The rows lie along a hidden order. The number after each row says roughly how far along it the row is, from 0 to 10. A new part has a new order.
In the rows, 128 means zero.
[131, 147, 117, 133, 130, 147, 193, 167, 102, 113, 128, 119, 130, 138, 122, 142, 132, 116, 115, 120] => 9
[87, 109, 127, 131, 122, 124, 167, 141, 169, 152, 133, 110, 117, 118, 131, 127, 122, 126, 132, 126] => 10
[133, 118, 108, 137, 105, 127, 199, 132, 124, 151, 149, 94, 135, 128, 125, 144, 136, 117, 136, 135] => 9
[96, 122, 132, 125, 129, 133, 165, 171, 170, 131, 117, 126, 118, 127, 116, 118, 124, 132, 126, 114] => 10
[179, 156, 136, 115, 130, 127, 228, 113, 125, 128, 133, 162, 128, 101, 105, 118, 132, 129, 112, 131] => 2
[128, 135, 117, 135, 121, 122, 61, 106, 102, 126, 130, 117, 128, 134, 161, 180, 153, 122, 115, 124] => 2
[129, 132, 114, 131, 121, 128, 105, 98, 95, 128, 135, 119, 128, 133, 141, 180, 155, 124, 119, 123] => 1
[182, 152, 132, 106, 134, 126, 226, 104, 132, 128, 131, 164, 124, 99, 104, 120, 129, 125, 112, 137] => 2
[132, 126, 128, 154, 147, 133, 142, 119, 103, 124, 126, 109, 124, 131, 136, 134, 124, 112, 126, 132] => 8
[105, 142, 122, 137, 86, 131, 167, 183, 151, 124, 117, 107, 127, 145, 134, 131, 137, 132, 135, 118] => 10
[133, 130, 122, 140, 104, 121, 36, 112, 108, 132, 126, 109, 123, 146, 168, 178, 138, 114, 125, 128] => 2
[168, 168, 145, 125, 103, 125, 249, 135, 113, 122, 132, 149, 134, 124, 103, 112, 130, 133, 121, 128] => 3
[135, 136, 120, 129, 145, 147, 189, 143, 110, 114, 125, 122, 129, 119, 120, 131, 135, 118, 104, 120] => 9
[129, 124, 124, 127, 126, 126, 94, 102, 101, 126, 134, 125, 126, 122, 142, 177, 152, 130, 110, 119] => 1
[133, 118, 133, 150, 170, 134, 134, 109, 116, 129, 127, 119, 120, 118, 132, 127, 116, 116, 121, 134] => 8
[174, 121, 117, 123, 127, 125, 150, 120, 129, 133, 126, 123, 114, 115, 129, 139, 127, 126, 151, 156] => 1
[119, 130, 132, 120, 109, 121, 68, 133, 131, 122, 133, 126, 144, 170, 143, 114, 118, 121, 126, 125] => 5
[143, 155, 153, 129, 121, 122, 201, 123, 133, 121, 125, 159, 131, 123, 106, 99, 120, 136, 121, 122] => 4
[139, 129, 124, 128, 165, 149, 158, 139, 122, 118, 127, 131, 128, 116, 125, 137, 129, 117, 99, 124] => 9
[117, 133, 131, 129, 94, 121, 23, 132, 126, 122, 127, 123, 139, 168, 165, 129, 117, 122, 133, 126] => 4
[119, 152, 155, 135, 131, 122, 195, 119, 129, 125, 120, 158, 130, 130, 111, 97, 116, 133, 127, 122] => 5
[138, 122, 109, 129, 115, 128, 214, 126, 124, 149, 155, 108, 142, 125, 110, 131, 132, 120, 134, 134] => 8
[120, 117, 123, 130, 116, 122, 119, 133, 132, 122, 115, 113, 119, 137, 135, 122, 127, 142, 173, 144] => 0
[213, 168, 93, 151, 35, 124, 191, 157, 89, 123, 127, 81, 124, 149, 141, 164, 153, 111, 182, 163] => 1
[109, 125, 127, 118, 137, 129, 160, 117, 103, 119, 127, 130, 130, 119, 120, 151, 156, 144, 117, 117] => 0
[93, 113, 123, 138, 108, 123, 148, 138, 171, 150, 127, 107, 118, 128, 129, 126, 122, 125, 142, 128] => 10
[183, 137, 116, 124, 122, 126, 168, 119, 119, 132, 130, 131, 116, 110, 125, 139, 129, 118, 135, 154] => 1
[114, 115, 137, 101, 156, 129, 133, 115, 144, 127, 140, 157, 151, 136, 118, 95, 108, 134, 99, 112] => 6
[192, 156, 126, 119, 116, 129, 222, 126, 114, 126, 130, 148, 131, 109, 106, 136, 133, 122, 123, 141] => 2
[140, 127, 102, 153, 75, 125, 188, 148, 129, 149, 148, 79, 133, 136, 129, 148, 143, 114, 155, 140] => 9
[94, 113, 136, 126, 122, 128, 143, 160, 180, 143, 122, 125, 119, 120, 122, 119, 117, 131, 128, 119] => 10
[101, 125, 133, 122, 122, 139, 176, 177, 155, 123, 118, 130, 126, 133, 118, 117, 132, 134, 124, 115] => 10
[114, 137, 125, 128, 111, 139, 184, 182, 146, 122, 118, 122, 124, 132, 118, 122, 131, 131, 121, 111] => 10
[111, 121, 132, 121, 112, 118, 1, 120, 134, 126, 122, 123, 130, 163, 167, 138, 118, 118, 123, 124] => 4
[157, 120, 112, 136, 93, 123, 125, 133, 122, 127, 121, 101, 114, 137, 141, 143, 130, 125, 179, 160] => 0
[110, 140, 122, 128, 107, 140, 182, 182, 139, 118, 118, 119, 130, 141, 123, 138, 134, 128, 126, 112] => 10
[131, 113, 120, 107, 156, 132, 169, 109, 129, 143, 152, 140, 144, 115, 108, 116, 117, 129, 104, 124] => 8
[130, 132, 126, 122, 161, 147, 171, 151, 125, 117, 123, 137, 127, 120, 119, 130, 129, 126, 99, 113] => 9
[147, 136, 121, 145, 69, 116, 1, 131, 110, 127, 126, 104, 130, 177, 179, 170, 132, 113, 143, 132] => 3
[106, 124, 131, 119, 133, 131, 182, 125, 114, 114, 119, 131, 130, 125, 122, 130, 152, 154, 140, 115] => 0

Next part:
[143, 168, 166, 136, 156, 136, 130, 107, 111, 93, 120, 95, 102, 128, 192, 157, 160, 158, 83, 152, 137, 150, 142, 160, 196, 53, 194, 159, 179, 172, 96, 76, 125, 136, 184, 172, 67, 150, 101, 186, 129, 175, 148, 126, 177, 144, 102, 94, 134, 90, 136, 130, 86, 105, 202, 135, 184, 40, 135, 87, 115, 85, 215, 141, 89, 137, 175, 146, 145, 117, 122, 90, 100, 95, 159, 116] => 3
[72, 150, 93, 133, 157, 109, 81, 122, 41, 114, 124, 92, 123, 112, 189, 69, 177, 151, 134, 141, 110, 173, 131, 111, 162, 87, 75, 206, 165, 53, 198, 118, 175, 120, 173, 154, 95, 125, 140, 48, 128, 156, 152, 160, 177, 173, 96, 208, 125, 63, 102, 95, 176, 81, 162, 60, 150, 96, 81, 108, 109, 150, 73, 110, 165, 119, 138, 133, 110, 102, 133, 97, 81, 114, 147, 113] => 5
[109, 121, 139, 143, 121, 69, 91, 152, 97, 81, 105, 122, 91, 126, 197, 140, 201, 130, 148, 147, 76, 119, 137, 68, 151, 78, 112, 199, 89, 49, 182, 110, 105, 86, 136, 156, 98, 206, 101, 59, 146, 168, 142, 115, 159, 144, 71, 151, 147, 64, 42, 142, 163, 44, 126, 150, 148, 19, 127, 122, 167, 174, 143, 131, 154, 120, 126, 153, 159, 143, 166, 131, 84, 90, 105, 137] => 4
[76, 95, 78, 122, 80, 140, 106, 129, 48, 108, 85, 93, 185, 142, 113, 28, 131, 129, 181, 151, 93, 198, 107, 106, 62, 139, 114, 73, 42, 59, 201, 155, 154, 116, 80, 120, 221, 111, 147, 109, 145, 123, 121, 131, 101, 153, 147, 190, 119, 141, 80, 68, 140, 133, 63, 110, 101, 145, 112, 196, 90, 134, 36, 144, 157, 132, 111, 182, 94, 117, 118, 160, 173, 150, 112, 107] => 10
[109, 105, 140, 135, 75, 164, 78, 133, 87, 138, 90, 63, 197, 49, 163, 85, 210, 146, 153, 205, 122, 189, 81, 178, 144, 60, 188, 111, 119, 99, 151, 140, 176, 122, 166, 200, 131, 148, 79, 137, 134, 143, 141, 149, 152, 161, 48, 109, 123, 122, 88, 121, 128, 101, 218, 135, 133, 81, 93, 178, 117, 117, 161, 199, 114, 161, 152, 169, 114, 141, 118, 98, 107, 81, 111, 152] => 8
[147, 112, 152, 146, 182, 168, 108, 65, 116, 152, 153, 31, 163, 208, 153, 230, 88, 208, 169, 132, 178, 48, 143, 172, 111, 123, 201, 103, 165, 154, 80, 152, 79, 124, 173, 112, 131, 156, 116, 87, 156, 194, 126, 72, 131, 106, 185, 55, 123, 114, 86, 181, 157, 103, 179, 99, 110, 77, 144, 101, 135, 82, 204, 117, 148, 132, 97, 194, 127, 138, 140, 55, 154, 94, 140, 159] => 2
[81, 141, 167, 164, 76, 115, 111, 110, 187, 116, 107, 155, 135, 150, 127, 212, 160, 102, 153, 168, 110, 72, 129, 123, 157, 119, 166, 130, 97, 158, 69, 155, 163, 79, 123, 117, 130, 213, 94, 92, 159, 133, 136, 84, 134, 94, 133, 128, 155, 66, 97, 181, 134, 60, 124, 164, 144, 194, 123, 80, 144, 150, 236, 134, 164, 116, 109, 60, 210, 168, 165, 129, 120, 33, 108, 134] => 7
[160, 116, 152, 212, 68, 64, 99, 135, 156, 125, 96, 159, 127, 188, 145, 180, 171, 121, 134, 159, 66, 79, 126, 134, 133, 134, 157, 104, 17, 96, 163, 99, 143, 74, 110, 123, 160, 183, 144, 125, 118, 105, 106, 111, 116, 127, 166, 136, 162, 123, 80, 225, 141, 89, 87, 158, 95, 170, 126, 109, 116, 139, 194, 158, 160, 147, 78, 90, 189, 173, 116, 184, 139, 42, 128, 167] => 5
[154, 120, 153, 147, 32, 118, 97, 126, 186, 155, 83, 81, 186, 104, 143, 156, 100, 117, 73, 190, 117, 107, 124, 200, 147, 81, 178, 103, 71, 167, 84, 96, 178, 115, 141, 161, 163, 171, 81, 153, 123, 102, 122, 111, 146, 111, 125, 113, 166, 134, 148, 212, 130, 88, 139, 167, 145, 159, 122, 157, 64, 114, 230, 196, 114, 167, 143, 108, 173, 195, 136, 154, 103, 29, 127, 163] => 7
[188, 130, 124, 161, 87, 100, 175, 106, 147, 108, 76, 130, 107, 186, 99, 105, 210, 112, 138, 147, 97, 108, 140, 122, 95, 157, 212, 105, 52, 112, 70, 167, 150, 115, 95, 134, 182, 115, 189, 194, 118, 140, 124, 164, 131, 169, 219, 128, 141, 149, 147, 90, 74, 130, 102, 136, 51, 208, 131, 107, 141, 96, 152, 210, 229, 147, 124, 108, 183, 147, 58, 133, 183, 119, 136, 129] => 10
[134, 138, 135, 167, 164, 112, 37, 113, 74, 130, 134, 61, 146, 179, 194, 192, 46, 182, 79, 158, 112, 123, 144, 177, 167, 64, 130, 144, 123, 146, 145, 51, 128, 109, 177, 147, 147, 143, 119, 112, 135, 203, 126, 48, 167, 108, 185, 137, 133, 78, 15, 177, 162, 91, 163, 75, 157, 97, 123, 140, 52, 88, 178, 98, 87, 139, 129, 191, 167, 135, 134, 101, 98, 51, 166, 118] => 1
[101, 129, 100, 189, 134, 119, 93, 139, 113, 71, 191, 82, 65, 217, 138, 156, 93, 144, 116, 117, 131, 128, 159, 106, 86, 141, 115, 103, 51, 98, 102, 79, 140, 115, 54, 122, 166, 143, 124, 76, 148, 197, 121, 43, 134, 90, 207, 151, 140, 104, 93, 192, 197, 128, 45, 132, 55, 161, 149, 155, 129, 150, 123, 88, 126, 130, 149, 231, 128, 139, 154, 186, 166, 104, 109, 96] => 4
[108, 115, 151, 151, 138, 135, 53, 115, 78, 125, 108, 44, 195, 126, 201, 168, 68, 178, 65, 162, 112, 96, 137, 158, 168, 60, 157, 117, 115, 132, 184, 62, 121, 119, 205, 163, 123, 167, 81, 90, 137, 172, 113, 122, 176, 120, 113, 147, 157, 95, 95, 209, 176, 54, 163, 107, 157, 50, 120, 152, 58, 109, 232, 115, 98, 172, 123, 242, 133, 169, 162, 101, 102, 50, 137, 151] => 0
